Below is a small trained network, with its code and all its weights. Each question gives an input and a class and asks what happens when units are switched off, that is, made to give their printed mean instead of their output.

import numpy as np


def w(rows, s, z=0):
    codes = np.array(rows[::2]) - 128.0
    scale = np.full(codes.shape[1], s)
    scale[-1] = z or s
    return codes * scale


def f(y):
    return np.maximum(y, 0)


def log_softmax(a):
    a = a - a.max(-1, keepdims=True)
    return a - np.log(np.exp(a).sum(-1, keepdims=True))


def net(x, mask):
    res = np.array(x, float).reshape(1, 5) / 4 @ E
    y = f(res @ A[0][:, :-1].T + A[0][:, -1])
    res = res + np.where(mask, y, B[0][:, -1]) @ B[0][:, :-1]
    return log_softmax(res[-1] @ U[:, :-1].T + U[:, -1])


A, B = {}, {}
E = w([
[87,30,55,77,198],'x0',
[68,179,26,189,121],'x1',
[204,231,53,76,108],'x2',
[11,188,159,50,166],'x3',
[170,155,113,145,210],'x4',
],0.012)
A[0] = w([
[123,100,165,32,156,203],'N0',
[50,146,183,215,159,145],'N1',
[124,52,116,162,187,211],'N2',
[43,111,194,46,79,120],'N3',
[58,147,148,139,144,115],'N4',
[205,158,160,107,19,139],'N5',
[43,199,148,88,84,174],'N6',
[133,175,57,134,105,136],'N7',
[178,160,170,116,45,72],'N8',
[152,127,26,64,126,203],'N9',
[116,103,164,79,88,139],'N10',
[77,111,250,175,97,254],'N11',
[189,34,162,181,121,234],'N12',
[65,152,153,121,88,84],'N13',
[116,241,46,106,105,154],'N14',
[130,182,59,202,112,231],'N15',
[113,194,85,164,120,142],'N16',
],0.012,0.0048)
B[0] = w([
[179,133,204,80,165,220],'N0',
[9,131,92,155,137,201],'N1',
[124,57,154,135,130,210],'N2',
[108,165,196,106,162,233],'N3',
[72,135,124,103,124,182],'N4',
[183,179,133,134,78,238],'N5',
[114,201,126,120,197,227],'N6',
[203,117,62,147,141,202],'N7',
[127,176,115,102,88,205],'N8',
[207,102,97,88,140,230],'N9',
[165,158,149,128,128,179],'N10',
[68,152,169,169,86,247],'N11',
[126,97,189,157,58,227],'N12',
[82,186,178,150,161,177],'N13',
[176,136,63,154,194,246],'N14',
[133,100,23,148,135,238],'N15',
[165,169,49,133,173,198],'N16',
],0.011,0.015)
U = w([
[85,98,103,157,139,163],'0',
[168,99,138,5,164,220],'1',
[153,74,74,111,107,142],'2',
[142,163,127,116,69,130],'3',
[156,149,66,128,177,112],'4',
[134,42,169,155,127,115],'5',
[94,166,133,96,166,4],'6',
],0.018,0.003)

Each question gives the input, the list of numbers given to net, and the class t.
The units are the neurons (one row each of A and B). Each row of codes is followed by its name. A weight is (code - 128) times the scale printed after its matrix; where a second scale follows, it is the last column's (A, B and U).
mask holds one flag per neuron, in row order. A switched-off neuron (its flag False) gives its mean, the last column of its row in B, instead of its output. The means were averaged over made-up inputs and are rounded, as every weight is.
A unit's drop is (log p(t) with every unit on - log p(t) with that unit switched off) / (log p(t) with every unit on - log p(t) with every unit switched off).
The circuit of an input: a set's keep is (log p(t) with only the set's units on - log p(t) with every unit switched off) / (log p(t) with every unit on - log p(t) with every unit switched off). Starting from the 12 units with the biggest drops (on a tie, the unit counted first), units are removed one at a time, each time the one whose removal leaves the highest keep (on an exact tie, the one counted first), for as long as the keep stays at least 0.8.
circuit, biggest first: the units of the circuit, biggest drop first
top k neurons: the k neurons with the biggest drops, biggest first
drop of u: that unit's drop, to one decimal
input [-1,7,-7,-8,2], class 5: circuit, biggest first => [N12]
input [-1,-7,1,-2,6], class 5: circuit, biggest first => [N12; N6]
input [-5,-1,5,-8,1], class 3: top 4 neurons => [N5; N12; N8; N6]
input [1,-7,-1,-4,-6], class 3: top 2 neurons => [N5; N8]
input [-5,-7,-6,-4,-1], class 3: top 3 neurons => [N5; N8; N11]
input [0,1,1,-3,-6], class 3: top 2 neurons => [N14; N2]
input [4,7,-7,-7,-6], class 5: top 2 neurons => [N12; N2]
input [-8,-5,6,-4,6], class 3: top 2 neurons => [N5; N8]
input [5,-2,1,-2,-7], class 1: drop of N11 => 0.6
input [8,-1,3,6,1], class 1: drop of N12 => 0.0
input [7,-1,7,7,0], class 1: drop of N0 => 0.1
input [-8,-1,-6,2,0], class 6: drop of N1 => 0.5
